Below is a small trained network, with its code and all its weights. Each question gives an input and a class and asks what happens when units are switched off, that is, made to give their printed mean instead of their output.

import numpy as np


def w(rows, s, z=0):
    codes = np.array(rows[::2]) - 128.0
    scale = np.full(codes.shape[1], s)
    scale[-1] = z or s
    return codes * scale


def f(y):
    return np.maximum(y, 0)


def log_softmax(a):
    a = a - a.max(-1, keepdims=True)
    return a - np.log(np.exp(a).sum(-1, keepdims=True))


def net(x, mask):
    res = np.array(x, float).reshape(1, 3) / 4 @ E
    y = f(res @ A[0][:, :-1].T + A[0][:, -1])
    res = res + np.where(mask, y, B[0][:, -1]) @ B[0][:, :-1]
    return log_softmax(res[-1] @ U[:, :-1].T + U[:, -1])


A, B = {}, {}
E = w([
[204,6,179,211,121,104,132,212,207,180,133],'x0',
[100,148,184,244,186,155,160,12,154,61,28],'x1',
[215,180,135,103,245,109,181,45,130,129,178],'x2',
],0.011)
A[0] = w([
[74,162,85,89,119,178,144,87,45,100,87,54],'neuron 0',
[156,50,179,225,115,39,201,138,159,233,121,70],'neuron 1',
[68,134,126,126,55,203,91,179,142,143,19,97],'neuron 2',
[59,123,171,151,18,144,79,171,151,86,75,110],'neuron 3',
[136,99,189,201,145,196,115,51,121,56,26,187],'neuron 4',
[155,138,94,24,114,47,101,209,104,168,213,183],'neuron 5',
[165,196,87,116,132,131,135,72,69,132,142,59],'neuron 6',
[254,203,132,91,135,153,210,83,176,191,145,126],'neuron 7',
[208,109,104,85,177,127,130,79,210,130,129,90],'neuron 8',
[86,110,53,118,84,92,164,162,121,187,79,209],'neuron 9',
[88,206,42,122,139,172,99,138,102,76,129,11],'neuron 10',
[201,109,230,141,109,196,92,132,167,119,176,82],'neuron 11',
],0.008,0.0012)
B[0] = w([
[126,82,54,126,163,207,24,139,115,195,95,210],'neuron 0',
[95,119,62,137,164,180,2,164,157,127,120,233],'neuron 1',
[167,164,208,3,132,184,149,123,142,91,53,215],'neuron 2',
[110,188,171,80,142,156,147,154,123,84,130,223],'neuron 3',
[209,122,142,171,73,109,118,47,87,43,213,239],'neuron 4',
[197,79,149,197,70,113,117,48,68,46,171,248],'neuron 5',
[104,129,166,97,176,155,70,119,168,163,125,192],'neuron 6',
[144,148,212,61,188,64,238,219,198,112,72,209],'neuron 7',
[100,131,146,108,222,126,162,126,173,137,94,183],'neuron 8',
[134,143,129,92,211,89,154,139,123,37,123,182],'neuron 9',
[98,133,94,162,147,184,86,153,140,154,161,196],'neuron 10',
[130,168,65,142,138,175,140,158,160,186,121,176],'neuron 11',
],0.0088,0.015)
U = w([
[166,82,132,233,94,80,143,31,74,49,217,237],'0',
[87,204,198,65,141,116,210,185,182,106,75,79],'1',
[80,115,11,184,144,152,2,175,178,207,133,12],'2',
],0.0077,0.0011)

Each question gives the input, the list of numbers given to net, and the class t.
The units are the neurons (one row each of A and B). Each row of codes is followed by its name. A weight is (code - 128) times the scale printed after its matrix; where a second scale follows, it is the last column's (A, B and U).
mask holds one flag per neuron, in row order. A switched-off neuron (its flag False) gives its mean, the last column of its row in B, instead of its output. The means were averaged over made-up inputs and are rounded, as every weight is.
A unit's drop is (log p(t) with every unit on - log p(t) with that unit switched off) / (log p(t) with every unit on - log p(t) with every unit switched off).
unit that matters most: the unit with the biggest drop
top k neurons: the k neurons with the biggest drops, biggest first
drop when u is switched off: that unit's drop, to one decimal
input [-2,5,7], class 1: top 4 neurons -> (neuron 7; neuron 5; neuron 8; neuron 6)
input [0,-2,1], class 0: unit that matters most -> neuron 2
input [-1,-7,-7], class 0: top 2 neurons -> (neuron 5; neuron 7)
input [-7,-3,6], class 2: top 2 neurons -> (neuron 0; neuron 2)
input [3,-1,2], class 2: top 2 neurons -> (neuron 2; neuron 4)
input [-5,4,2], class 2: top 2 neurons -> (neuron 5; neuron 0)
input [-4,8,-8], class 0: top 2 neurons -> (neuron 4; neuron 7)
input [8,7,-2], class 2: top 2 neurons -> (neuron 1; neuron 5)
input [3,4,5], class 1: top 3 neurons -> (neuron 5; neuron 7; neuron 8)
input [-3,-7,-8], class 1: top 3 neurons -> (neuron 2; neuron 4; neuron 3)
input [-4,4,7], class 1: top 2 neurons -> (neuron 7; neuron 5)
input [6,1,-8], class 1: top 2 neurons -> (neuron 2; neuron 3)
input [0,-8,4], class 0: drop when neuron 5 is switched off -> 2.9
input [5,2,3], class 2: unit that matters most -> neuron 1
input [-8,-5,-1], class 2: drop when neuron 4 is switched off -> 0.1
input [4,-8,-4], class 0: drop when neuron 5 is switched off -> 1.0
